Here is a tiny trained network, its code and every weight. The questions are about switching its units off for an input and a target symbol, where a switched-off unit gives its printed mean instead of its output.

import numpy as np


def w(rows, s, z=0):
    codes = np.array(rows[::2]) - 128.0
    scale = np.full(codes.shape[1], s)
    scale[-1] = z or s
    return codes * scale


def norm(h):
    return h / np.sqrt((h * h).mean(-1, keepdims=True) + 1e-5)


def softmax(a):
    e = np.exp(a - a.max(-1, keepdims=True))
    return e / e.sum(-1, keepdims=True)


def log_softmax(a):
    a = a - a.max(-1, keepdims=True)
    return a - np.log(np.exp(a).sum(-1, keepdims=True))


def net(x, mask):
    ids = ['αβγεζηθλμξπστφψω'.index(c) for c in x.split()]
    T = len(ids)
    res = E[ids] + P[:T]
    u = 0
    for l in range(3):
        r = norm(res)
        for j in range(2):
            rows = slice(4 * j, 4 * j + 4)
            q, k, v = (r @ M[l][rows].T for M in (Q, K, V))
            z = softmax(np.where(np.tri(T) > 0, q @ k.T / 4**0.5, -1e9)) @ v
            o = O[l][rows]
            res = res + np.where(mask[u + j], z, o[:, -1]) @ o[:, :-1]
        u += 2
    return log_softmax(norm(res)[-1] @ U[:, :-1].T + U[:, -1])


Q, K, V, O = {}, {}, {}, {}
E = w([
[109,144,146,119,115,189,120],'α',
[144,120,193,41,73,162,135],'β',
[190,131,74,72,32,123,162],'γ',
[84,106,142,183,183,205,150],'ε',
[140,78,101,105,175,181,164],'ζ',
[69,109,126,122,30,230,152],'η',
[140,152,124,185,177,126,127],'θ',
[149,141,152,151,116,196,121],'λ',
[122,106,132,94,131,160,108],'μ',
[198,133,120,88,119,142,164],'ξ',
[78,110,93,164,124,194,152],'π',
[165,113,50,123,102,220,157],'σ',
[123,117,172,118,120,95,149],'τ',
[166,41,141,117,117,130,115],'φ',
[142,133,250,70,152,141,168],'ψ',
[135,189,159,121,95,149,166],'ω',
],0.017)
P = w([
[145,115,119,127,115,126,231],'0',
[126,120,118,121,125,93,125],'1',
[139,68,168,237,50,124,133],'2',
[101,150,171,67,126,251,196],'3',
[128,129,118,115,128,91,115],'4',
[123,76,164,227,65,125,132],'5',
[117,137,162,68,130,214,162],'6',
[129,132,114,113,128,91,113],'7',
[115,80,147,203,76,118,137],'8',
],0.028)
Q[0] = w([
[100,189,145,166,166,83,5],'0.h1',
[107,32,54,116,154,208,37],'0.h1',
[63,100,71,95,170,125,252],'0.h1',
[204,176,37,82,178,56,54],'0.h1',
[178,190,54,72,50,207,156],'0.h2',
[24,113,118,42,144,168,166],'0.h2',
[136,172,51,70,249,98,110],'0.h2',
[135,106,118,198,151,185,177],'0.h2',
],0.018)
K[0] = w([
[80,151,158,112,180,90,247],'0.h1',
[117,123,85,162,184,251,172],'0.h1',
[100,128,45,160,132,93,33],'0.h1',
[127,197,91,4,133,116,191],'0.h1',
[130,220,63,96,49,184,129],'0.h2',
[60,127,111,70,131,180,146],'0.h2',
[111,158,84,69,247,81,111],'0.h2',
[88,114,108,199,145,176,156],'0.h2',
],0.021)
V[0] = w([
[208,95,206,124,122,160,178],'0.h1',
[107,115,115,151,81,170,64],'0.h1',
[87,133,163,141,58,78,78],'0.h1',
[141,114,110,143,89,84,137],'0.h1',
[143,88,150,168,4,173,77],'0.h2',
[46,33,96,87,133,112,210],'0.h2',
[186,53,148,133,167,82,96],'0.h2',
[108,128,100,44,134,157,53],'0.h2',
],0.021)
O[0] = w([
[56,181,135,136,173,112,70,238],'0.h1',
[108,69,162,91,108,165,119,160],'0.h1',
[119,144,162,91,101,159,202,143],'0.h1',
[105,146,106,128,115,162,130,158],'0.h1',
[89,154,105,249,143,85,100,252],'0.h2',
[157,117,162,146,52,248,151,125],'0.h2',
[115,81,126,95,92,123,51,95],'0.h2',
[202,185,185,148,143,104,96,96],'0.h2',
],0.017,0.024)
Q[1] = w([
[160,187,99,36,154,223,111],'1.h1',
[117,74,82,153,118,148,115],'1.h1',
[60,116,108,108,70,64,135],'1.h1',
[133,190,123,113,93,171,149],'1.h1',
[113,137,100,153,5,51,77],'1.h2',
[132,175,85,145,109,114,120],'1.h2',
[103,93,119,166,94,100,160],'1.h2',
[129,169,166,133,85,103,169],'1.h2',
],0.027)
K[1] = w([
[249,99,202,49,111,31,133],'1.h1',
[159,98,57,130,156,200,98],'1.h1',
[74,239,59,70,106,191,136],'1.h1',
[186,130,100,115,49,24,150],'1.h1',
[7,139,45,166,175,242,88],'1.h2',
[55,174,113,170,116,135,166],'1.h2',
[146,197,52,164,151,224,123],'1.h2',
[143,119,38,172,159,96,139],'1.h2',
],0.019)
V[1] = w([
[199,128,100,51,114,222,52],'1.h1',
[170,43,45,85,107,23,61],'1.h1',
[131,11,223,211,219,140,59],'1.h1',
[152,111,72,236,41,120,104],'1.h1',
[154,184,80,134,128,118,14],'1.h2',
[46,187,218,5,78,124,98],'1.h2',
[140,137,217,174,49,111,155],'1.h2',
[245,136,79,136,97,130,63],'1.h2',
],0.023)
O[1] = w([
[145,62,55,87,211,142,144,104],'1.h1',
[147,151,49,180,91,199,191,4],'1.h1',
[90,78,172,176,171,251,92,90],'1.h1',
[196,75,100,219,54,111,115,192],'1.h1',
[135,55,154,80,78,76,120,144],'1.h2',
[147,147,84,147,65,127,12,81],'1.h2',
[211,150,118,169,115,136,107,94],'1.h2',
[183,93,151,84,167,48,133,63],'1.h2',
],0.022,0.028)
Q[2] = w([
[110,161,149,147,58,154,138],'2.h1',
[84,113,190,135,126,173,50],'2.h1',
[146,132,129,192,142,171,169],'2.h1',
[66,4,92,145,41,83,156],'2.h1',
[149,76,176,145,84,132,169],'2.h2',
[16,141,144,104,128,121,143],'2.h2',
[106,83,81,196,176,80,141],'2.h2',
[110,127,104,126,189,218,189],'2.h2',
],0.026)
K[2] = w([
[159,194,85,167,86,71,93],'2.h1',
[38,153,201,168,184,127,82],'2.h1',
[195,105,113,186,182,119,83],'2.h1',
[28,4,64,172,71,18,184],'2.h1',
[170,124,155,245,86,127,152],'2.h2',
[44,228,202,107,146,169,206],'2.h2',
[65,51,73,172,219,116,228],'2.h2',
[211,161,93,120,152,238,172],'2.h2',
],0.019)
V[2] = w([
[97,113,85,156,194,152,159],'2.h1',
[166,78,111,46,131,190,130],'2.h1',
[85,150,194,3,159,163,148],'2.h1',
[150,173,84,40,190,101,171],'2.h1',
[190,102,163,173,87,204,130],'2.h2',
[164,194,178,187,144,123,187],'2.h2',
[153,68,58,176,79,129,194],'2.h2',
[100,76,183,142,3,169,126],'2.h2',
],0.022)
O[2] = w([
[130,190,195,111,91,131,86,129],'2.h1',
[9,122,163,127,143,40,152,2],'2.h1',
[97,103,101,232,129,20,70,114],'2.h1',
[40,63,145,184,63,147,62,54],'2.h1',
[9,121,121,203,140,38,105,78],'2.h2',
[87,92,158,37,172,22,115,137],'2.h2',
[125,198,53,180,144,64,58,87],'2.h2',
[65,57,96,229,54,99,58,190],'2.h2',
],0.014,0.024)
U = w([
[134,106,255,78,156,125,151,2],'α',
[184,94,159,115,75,100,24,17],'β',
[209,137,109,130,63,72,176,135],'γ',
[73,164,155,141,232,186,130,96],'ε',
[93,76,80,94,203,150,138,185],'ζ',
[204,202,191,197,154,140,135,70],'η',
[90,169,63,100,143,153,197,255],'θ',
[63,133,154,178,65,141,162,123],'λ',
[178,55,109,99,154,148,97,156],'μ',
[96,75,76,66,83,77,142,137],'ξ',
[110,184,121,158,186,48,97,206],'π',
[149,76,136,174,169,76,233,91],'σ',
[153,161,90,72,118,149,88,240],'τ',
[169,95,53,198,137,152,108,151],'φ',
[68,139,112,53,137,150,61,130],'ψ',
[105,230,168,86,85,77,178,54],'ω',
],0.013,0.004)

Each question gives the input, a string of symbols that net reads in full, and the target symbol t.
The units are the heads (4 rows each of Q, K, V and O). Each row of codes is followed by its name. A weight is (code - 128) times the scale printed after its matrix; where a second scale follows, it is the last column's (O and U).
mask holds one flag per head, layer by layer. A switched-off head (its flag False) gives its mean, the last column of its rows in O, instead of its output. The means were averaged over made-up inputs and are rounded, as every weight is.
A unit's drop is (log p(t) with every unit on - log p(t) with that unit switched off) / (log p(t) with every unit on - log p(t) with every unit switched off).
The circuit of an input: a set's keep is (log p(t) with only the set's units on - log p(t) with every unit switched off) / (log p(t) with every unit on - log p(t) with every unit switched off). Starting from all 6 units, units are removed one at a time, each time the one whose removal leaves the highest keep (on an exact tie, the one counted first), for as long as the keep stays at least 0.8.
circuit, biggest first: the units of the circuit, biggest drop first
most important unit: the unit with the biggest drop
heads that matter: for each layer, one digit per head in row order, 1 if its drop is at least 0.15 and else 0, layers parted by /
input β ζ μ φ, target ζ: circuit, biggest first	[1.h1 0.h2]
input φ γ σ, target φ: most important unit	0.h2
input θ β ω, target θ: circuit, biggest first	[0.h2 1.h1 0.h1]
input π λ α λ λ η φ λ σ, target π: heads that matter	11 / 11 / 01
input γ σ λ σ α γ λ, target α: circuit, biggest first	[0.h2 1.h2 2.h2 1.h1]
input σ λ λ λ α μ ω σ, target φ: heads that matter	11 / 10 / 00
input ε λ ε α, target λ: circuit, biggest first	[1.h1 2.h2 0.h2]
input ω λ σ, target ω: circuit, biggest first	[0.h2 1.h1 0.h1 2.h2]
input ψ α α, target ψ: circuit, biggest first	[0.h1 0.h2 1.h1 1.h2]
input φ σ λ τ π, target σ: circuit, biggest first	[0.h1 1.h2]
input σ ω λ λ γ γ λ σ β, target σ: heads that matter	11 / 11 / 00
input σ π ψ λ λ λ, target σ: circuit, biggest first	[0.h1 0.h2 1.h2]
input α ψ β ε λ β λ ω, target ω: circuit, biggest first	[0.h2 1.h1 0.h1]
input π λ λ ε σ σ φ, target σ: circuit, biggest first	[0.h1 1.h2 0.h2 1.h1]
input ε ξ β φ σ γ, target ε: heads that matter	11 / 11 / 00
input α λ β λ λ λ λ ε, target ζ: heads that matter	11 / 10 / 10
input φ σ λ σ ω, target ω: circuit, biggest first	[0.h2 1.h1]
input λ ε ε λ, target ε: most important unit	1.h1
input σ λ β β ω σ ζ, target ω: circuit, biggest first	[0.h1 1.h1 0.h2]
input λ ε α ε λ θ μ α, target η: circuit, biggest first	[0.h2 1.h1]
input α σ ζ ε α, target η: circuit, biggest first	[0.h2 0.h1 1.h1]
input λ λ ψ λ γ, target γ: heads that matter	11 / 10 / 00
input λ λ σ θ, target λ: most important unit	1.h1
input γ β λ σ λ α, target γ: circuit, biggest first	[0.h2 1.h1 0.h1 2.h1]
input η σ λ, target η: heads that matter	11 / 11 / 10
input α ω ε, target α: heads that matter	11 / 11 / 01
input β α λ, target β: heads that matter	11 / 11 / 11
input ζ β σ ω β, target α: most important unit	2.h2
input β ε σ β, target ε: heads that matter	11 / 11 / 10
